Below are the code and all the weights of a small trained network. Each question names an input and a class and asks about switching units off, where a switched-off unit gives its printed mean instead of its output.

import numpy as np


def w(rows, s, z=0):
    codes = np.array(rows[::2]) - 128.0
    scale = np.full(codes.shape[1], s)
    scale[-1] = z or s
    return codes * scale


def f(y):
    return y / 2 * (1 + np.tanh(0.7978845608 * (y + 0.044715 * y**3)))


def log_softmax(a):
    a = a - a.max(-1, keepdims=True)
    return a - np.log(np.exp(a).sum(-1, keepdims=True))


def net(x, mask):
    res = np.array(x, float).reshape(1, 3) / 4 @ E
    y = f(res @ A[0][:, :-1].T + A[0][:, -1])
    res = res + np.where(mask, y, B[0][:, -1]) @ B[0][:, :-1]
    return log_softmax(res[-1] @ U[:, :-1].T + U[:, -1])


A, B = {}, {}
E = w([
[57,136,169,253,21,2,98,122],'x0',
[202,41,211,77,188,22,58,210],'x1',
[178,224,187,143,43,246,59,233],'x2',
],0.0062)
A[0] = w([
[164,195,146,120,78,226,1,194,55],'neuron 0',
[187,90,225,43,171,77,20,147,50],'neuron 1',
[205,151,127,2,171,200,169,88,57],'neuron 2',
[92,228,15,125,118,215,233,66,54],'neuron 3',
[204,21,198,76,173,99,73,209,48],'neuron 4',
[179,195,221,143,72,209,49,172,57],'neuron 5',
[182,145,55,91,213,191,141,174,21],'neuron 6',
[191,185,101,54,228,171,164,108,20],'neuron 7',
[148,151,102,86,192,198,99,163,56],'neuron 8',
[185,236,182,66,45,169,70,171,45],'neuron 9',
[190,198,131,75,48,166,99,181,20],'neuron 10',
[170,86,195,144,130,36,76,225,63],'neuron 11',
[73,188,107,111,97,201,157,32,25],'neuron 12',
[164,179,96,12,215,202,110,113,25],'neuron 13',
[169,192,165,116,59,195,76,206,86],'neuron 14',
[208,168,82,72,253,204,97,81,31],'neuron 15',
[112,193,170,122,99,203,152,45,3],'neuron 16',
[77,34,45,84,190,89,170,45,161],'neuron 17',
[27,172,51,180,47,183,178,117,80],'neuron 18',
],0.0053,0.0028)
B[0] = w([
[171,53,190,43,151,36,207,176,213],'neuron 0',
[20,202,27,128,233,248,104,189,199],'neuron 1',
[106,204,231,198,96,43,84,91,199],'neuron 2',
[54,184,33,52,199,185,132,220,236],'neuron 3',
[56,204,14,134,255,176,66,239,208],'neuron 4',
[193,68,190,58,114,64,227,107,207],'neuron 5',
[78,169,202,187,189,61,82,140,169],'neuron 6',
[109,201,189,222,99,56,157,76,178],'neuron 7',
[104,151,173,141,131,58,137,150,158],'neuron 8',
[191,67,174,63,149,86,235,121,195],'neuron 9',
[164,69,73,59,170,67,207,172,166],'neuron 10',
[83,203,68,254,170,110,92,207,198],'neuron 11',
[73,209,63,19,216,178,133,194,178],'neuron 12',
[93,213,220,218,60,30,51,35,192],'neuron 13',
[209,99,170,30,107,47,237,138,203],'neuron 14',
[149,216,211,217,71,43,99,42,194],'neuron 15',
[75,165,89,95,204,104,153,186,150],'neuron 16',
[221,7,106,67,129,43,202,61,254],'neuron 17',
[12,195,158,174,234,133,120,168,214],'neuron 18',
],0.0044,0.0057)
U = w([
[191,31,100,65,147,69,253,80,152],'0',
[66,178,48,107,185,186,80,187,2],'1',
[105,185,201,203,39,66,73,53,229],'2',
[199,57,100,80,27,210,50,56,163],'3',
],0.0059,0.0018)

Each question gives the input, the list of numbers given to net, and the class t.
The units are the neurons (one row each of A and B). Each row of codes is followed by its name. A weight is (code - 128) times the scale printed after its matrix; where a second scale follows, it is the last column's (A, B and U).
mask holds one flag per neuron, in row order. A switched-off neuron (its flag False) gives its mean, the last column of its row in B, instead of its output. The means were averaged over made-up inputs and are rounded, as every weight is.
A unit's drop is (log p(t) with every unit on - log p(t) with that unit switched off) / (log p(t) with every unit on - log p(t) with every unit switched off).
The circuit of an input: a set's keep is (log p(t) with only the set's units on - log p(t) with every unit switched off) / (log p(t) with every unit on - log p(t) with every unit switched off). Starting from the 12 units with the biggest drops (on a tie, the unit counted first), units are removed one at a time, each time the one whose removal leaves the highest keep (on an exact tie, the one counted first), for as long as the keep stays at least 0.8.
circuit, biggest first: the units of the circuit, biggest drop first
unit that matters most: the unit with the biggest drop
k most important neurons: the k neurons with the biggest drops, biggest first
drop of u: that unit's drop, to one decimal
input [7,-7,-5], class 1: circuit, biggest first -> (neuron 18; neuron 3; neuron 12)
input [6,6,6], class 0: unit that matters most -> neuron 5
input [-4,5,1], class 1: 2 most important neurons -> (neuron 4; neuron 1)
input [-5,-6,6], class 0: circuit, biggest first -> (neuron 0; neuron 14)
input [1,3,-1], class 3: 2 most important neurons -> (neuron 18; neuron 3)
input [-5,8,-1], class 1: 2 most important neurons -> (neuron 4; neuron 1)
input [0,3,2], class 3: 3 most important neurons -> (neuron 18; neuron 3; neuron 12)
input [2,1,1], class 3: drop of neuron 13 -> 0.1
input [0,-2,1], class 3: drop of neuron 4 -> 0.2
input [4,6,-5], class 1: drop of neuron 4 -> 0.2
input [2,8,1], class 1: drop of neuron 3 -> 0.0
